Below is a small trained network, with its code and all its weights. Each question gives an input and a class and asks what happens when units are switched off, that is, made to give their printed mean instead of their output.

import numpy as np


def w(rows, s, z=0):
    codes = np.array(rows[::2]) - 128.0
    scale = np.full(codes.shape[1], s)
    scale[-1] = z or s
    return codes * scale


def f(y):
    return y / 2 * (1 + np.tanh(0.7978845608 * (y + 0.044715 * y**3)))


def log_softmax(a):
    a = a - a.max(-1, keepdims=True)
    return a - np.log(np.exp(a).sum(-1, keepdims=True))


def net(x, mask):
    res = np.array(x, float).reshape(1, 3) / 4 @ E
    y = f(res @ A[0][:, :-1].T + A[0][:, -1])
    res = res + np.where(mask, y, B[0][:, -1]) @ B[0][:, :-1]
    return log_softmax(res[-1] @ U[:, :-1].T + U[:, -1])


A, B = {}, {}
E = w([
[146,96,175,99,123,220,3],'x0',
[52,179,223,189,188,160,176],'x1',
[219,229,154,150,159,83,129],'x2',
],0.011)
A[0] = w([
[126,93,114,103,132,130,138,100],'neuron 1',
[112,160,133,124,138,124,138,116],'neuron 2',
[159,131,235,150,176,228,16,100],'neuron 3',
[99,60,95,81,104,181,107,253],'neuron 4',
[59,143,170,157,170,139,162,68],'neuron 5',
[98,187,183,176,198,159,129,180],'neuron 6',
[75,141,130,151,128,113,215,138],'neuron 7',
[154,37,9,73,44,63,143,116],'neuron 8',
[128,23,99,52,68,130,71,183],'neuron 9',
[102,153,169,195,191,174,145,150],'neuron 10',
[230,178,100,85,145,127,121,93],'neuron 11',
[115,95,91,89,66,68,139,45],'neuron 12',
[166,232,141,168,147,26,196,163],'neuron 13',
[131,131,156,130,142,188,98,39],'neuron 14',
[113,137,170,97,153,174,18,164],'neuron 15',
[246,168,102,118,143,77,109,143],'neuron 16',
[245,190,110,126,106,80,69,112],'neuron 17',
[169,125,122,96,118,149,68,42],'neuron 18',
],0.011,0.0051)
B[0] = w([
[152,143,120,137,136,148,103,138],'neuron 1',
[124,96,108,131,144,106,139,139],'neuron 2',
[137,91,72,51,23,89,88,255],'neuron 3',
[193,254,117,109,70,121,87,221],'neuron 4',
[158,188,150,165,178,125,152,188],'neuron 5',
[53,109,81,145,120,43,142,218],'neuron 6',
[146,190,171,142,226,191,164,193],'neuron 7',
[65,147,12,144,135,136,55,238],'neuron 8',
[177,170,111,59,61,142,58,234],'neuron 9',
[112,130,117,187,134,32,136,205],'neuron 10',
[148,102,193,69,70,157,175,180],'neuron 11',
[88,94,69,137,149,144,108,164],'neuron 12',
[37,75,145,188,164,8,206,238],'neuron 13',
[126,107,107,120,84,80,103,159],'neuron 14',
[202,121,104,83,21,97,84,223],'neuron 15',
[139,89,219,89,90,111,192,201],'neuron 16',
[171,107,220,84,45,135,178,206],'neuron 17',
[146,202,143,140,213,187,81,167],'neuron 18',
],0.0096,0.016)
U = w([
[192,137,197,98,100,173,107,168],'0',
[97,132,73,139,215,193,127,5],'1',
[124,66,138,105,124,176,115,2],'2',
[109,80,176,137,116,86,182,177],'3',
[151,66,145,145,182,153,104,21],'4',
[73,129,119,215,249,105,161,209],'5',
[133,120,27,112,92,113,49,215],'6',
[117,42,165,135,175,172,93,8],'7',
],0.012,0.0042)

Each question gives the input, the list of numbers given to net, and the class t.
The units are the neurons (one row each of A and B). Each row of codes is followed by its name. A weight is (code - 128) times the scale printed after its matrix; where a second scale follows, it is the last column's (A, B and U).
mask holds one flag per neuron, in row order. A switched-off neuron (its flag False) gives its mean, the last column of its row in B, instead of its output. The means were averaged over made-up inputs and are rounded, as every weight is.
A unit's drop is (log p(t) with every unit on - log p(t) with that unit switched off) / (log p(t) with every unit on - log p(t) with every unit switched off).
The circuit of an input: a set's keep is (log p(t) with only the set's units on - log p(t) with every unit switched off) / (log p(t) with every unit on - log p(t) with every unit switched off). Starting from the 12 units with the biggest drops (on a tie, the unit counted first), units are removed one at a time, each time the one whose removal leaves the highest keep (on an exact tie, the one counted first), for as long as the keep stays at least 0.8.
circuit, biggest first: the units of the circuit, biggest drop first
top k neurons: the k neurons with the biggest drops, biggest first
drop when u is switched off: that unit's drop, to one decimal
input [7,8,7], class 6: circuit, biggest first	(neuron 3)
input [-7,0,-7], class 1: circuit, biggest first	(neuron 7; neuron 3; neuron 13; neuron 15)
input [4,1,4], class 0: top 3 neurons	(neuron 8; neuron 13; neuron 17)
input [0,1,-2], class 0: top 3 neurons	(neuron 8; neuron 13; neuron 3)
input [3,-1,7], class 3: top 3 neurons	(neuron 9; neuron 4; neuron 13)
input [7,2,8], class 0: top 3 neurons	(neuron 17; neuron 8; neuron 16)
input [-5,1,4], class 5: top 2 neurons	(neuron 3; neuron 15)
input [2,-6,1], class 0: top 2 neurons	(neuron 17; neuron 3)
input [-4,2,7], class 3: top 2 neurons	(neuron 16; neuron 17)
input [-7,-3,-3], class 5: drop when neuron 15 is switched off	0.3
input [-7,2,1], class 5: drop when neuron 8 is switched off	0.0
input [4,0,3], class 0: drop when neuron 6 is switched off	0.1
